Here is a tiny trained network, its code and every weight. The questions are about switching its units off for an input and a target symbol, where a switched-off unit gives its printed mean instead of its output.

import numpy as np


def w(rows, s, z=0):
    codes = np.array(rows[::2]) - 128.0
    scale = np.full(codes.shape[1], s)
    scale[-1] = z or s
    return codes * scale


def f(y):
    return np.maximum(y, 0)


def softmax(a):
    e = np.exp(a - a.max(-1, keepdims=True))
    return e / e.sum(-1, keepdims=True)


def log_softmax(a):
    a = a - a.max(-1, keepdims=True)
    return a - np.log(np.exp(a).sum(-1, keepdims=True))


def net(x, mask):
    ids = ['ΓΘΠΣΦαβδεζηλμξτω'.index(c) for c in x.split()]
    T = len(ids)
    res = E[ids] + P[:T]
    r = res
    for j in range(2):
        rows = slice(2 * j, 2 * j + 2)
        q, k, v = (r @ M[0][rows].T for M in (Q, K, V))
        z = softmax(np.where(np.tri(T) > 0, q @ k.T / 2**0.5, -1e9)) @ v
        o = O[0][rows]
        res = res + np.where(mask[j], z, o[:, -1]) @ o[:, :-1]
    y = f(res @ A[0][:, :-1].T + A[0][:, -1])
    res = res + np.where(mask[2:6], y, B[0][:, -1]) @ B[0][:, :-1]
    return log_softmax(res[-1] @ U[:, :-1].T + U[:, -1])


Q, K, V, O, A, B = {}, {}, {}, {}, {}, {}
E = w([
[169,225,67,46],'Γ',
[92,192,80,105],'Θ',
[52,165,85,90],'Π',
[211,178,113,231],'Σ',
[8,53,142,38],'Φ',
[90,225,62,185],'α',
[159,169,74,124],'β',
[20,127,153,191],'δ',
[112,101,114,157],'ε',
[127,125,75,136],'ζ',
[180,113,155,193],'η',
[107,136,124,147],'λ',
[141,99,34,30],'μ',
[103,121,34,148],'ξ',
[45,22,133,97],'τ',
[124,22,115,65],'ω',
],0.016)
P = w([
[67,165,254,161],'0',
[116,185,153,125],'1',
[127,182,144,126],'2',
[150,181,129,115],'3',
[161,177,134,119],'4',
[164,185,136,115],'5',
],0.0044)
Q[0] = w([
[44,152,232,188],'H1',
[205,214,85,169],'H1',
[72,113,250,145],'H2',
[129,77,90,25],'H2',
],0.022)
K[0] = w([
[12,162,240,193],'H1',
[229,176,179,158],'H1',
[20,74,141,128],'H2',
[144,129,76,3],'H2',
],0.022)
V[0] = w([
[104,54,5,165],'H1',
[105,195,155,62],'H1',
[113,130,142,34],'H2',
[169,92,188,93],'H2',
],0.015)
O[0] = w([
[183,181,254,180,246],'H1',
[155,193,43,68,189],'H1',
[71,108,151,49,177],'H2',
[169,87,52,58,2],'H2',
],0.0091,0.0034)
A[0] = w([
[150,13,178,140,185],'N1',
[246,56,143,74,3],'N2',
[156,210,101,172,131],'N3',
[170,186,97,49,120],'N4',
],0.012,0.004)
B[0] = w([
[228,224,82,121,202],'N1',
[9,14,63,169,172],'N2',
[31,31,57,59,254],'N3',
[192,140,216,182,232],'N4',
],0.011,0.0091)
U = w([
[178,184,100,95,192],'Γ',
[63,245,117,119,143],'Θ',
[81,149,80,131,60],'Π',
[129,53,112,185,125],'Σ',
[123,116,134,145,102],'Φ',
[111,114,140,143,84],'α',
[122,130,97,114,189],'β',
[102,89,156,71,65],'δ',
[158,171,93,225,153],'ε',
[115,113,156,180,254],'ζ',
[137,114,110,139,172],'η',
[117,146,118,156,86],'λ',
[129,116,138,135,178],'μ',
[76,119,186,235,117],'ξ',
[157,61,208,181,170],'τ',
[154,113,71,76,129],'ω',
],0.012,0.0064)

Each question gives the input, a string of symbols that net reads in full, and the target symbol t.
The units are the heads (2 rows each of Q, K, V and O) and the neurons (one row each of A and B). Each row of codes is followed by its name. A weight is (code - 128) times the scale printed after its matrix; where a second scale follows, it is the last column's (O, A, B and U).
mask holds one flag per unit, heads first, then neurons. A switched-off unit (its flag False) gives its mean, the last column of its rows in O or B, instead of its output. The means were averaged over made-up inputs and are rounded, as every weight is.
A unit's drop is (log p(t) with every unit on - log p(t) with that unit switched off) / (log p(t) with every unit on - log p(t) with every unit switched off).
The circuit of an input: a set's keep is (log p(t) with only the set's units on - log p(t) with every unit switched off) / (log p(t) with every unit on - log p(t) with every unit switched off). Starting from all 6 units, units are removed one at a time, each time the one whose removal leaves the highest keep (on an exact tie, the one counted first), for as long as the keep stays at least 0.8.
circuit, biggest first: the units of the circuit, biggest drop first
k most important neurons: the k neurons with the biggest drops, biggest first
which heads matter: for each layer, one digit per head in row order, 1 if its drop is at least 0.15 and else 0, layers parted by /
drop of u: that unit's drop, to one decimal
input β β ω Γ τ, target Γ: circuit, biggest first	N1; H1; H2
input β ζ Γ ω δ ω, target Γ: which heads matter	11
input Σ Φ Π ζ ξ, target Σ: circuit, biggest first	H2; N3
input Φ μ η α Σ ξ, target Σ: circuit, biggest first	N3; H2
input ζ β Π Σ Π ζ, target Σ: 2 most important neurons	N3; N1
input Σ ζ β, target Σ: circuit, biggest first	H2; N3
input Π δ α, target Π: most important neuron	N3
input ζ Γ ε ξ, target Γ: circuit, biggest first	H1; N4
input δ Γ ξ η, target ε: 3 most important neurons	N1; N3; N2
input Π λ η, target ε: 2 most important neurons	N1; N3
input ζ Γ Θ, target Γ: drop of N1	-0.4
input ξ Π Π ξ, target ξ: drop of H2	0.3
input ω δ ω, target ω: drop of N4	0.4
input ζ Π Σ β ζ α, target Π: circuit, biggest first	N3
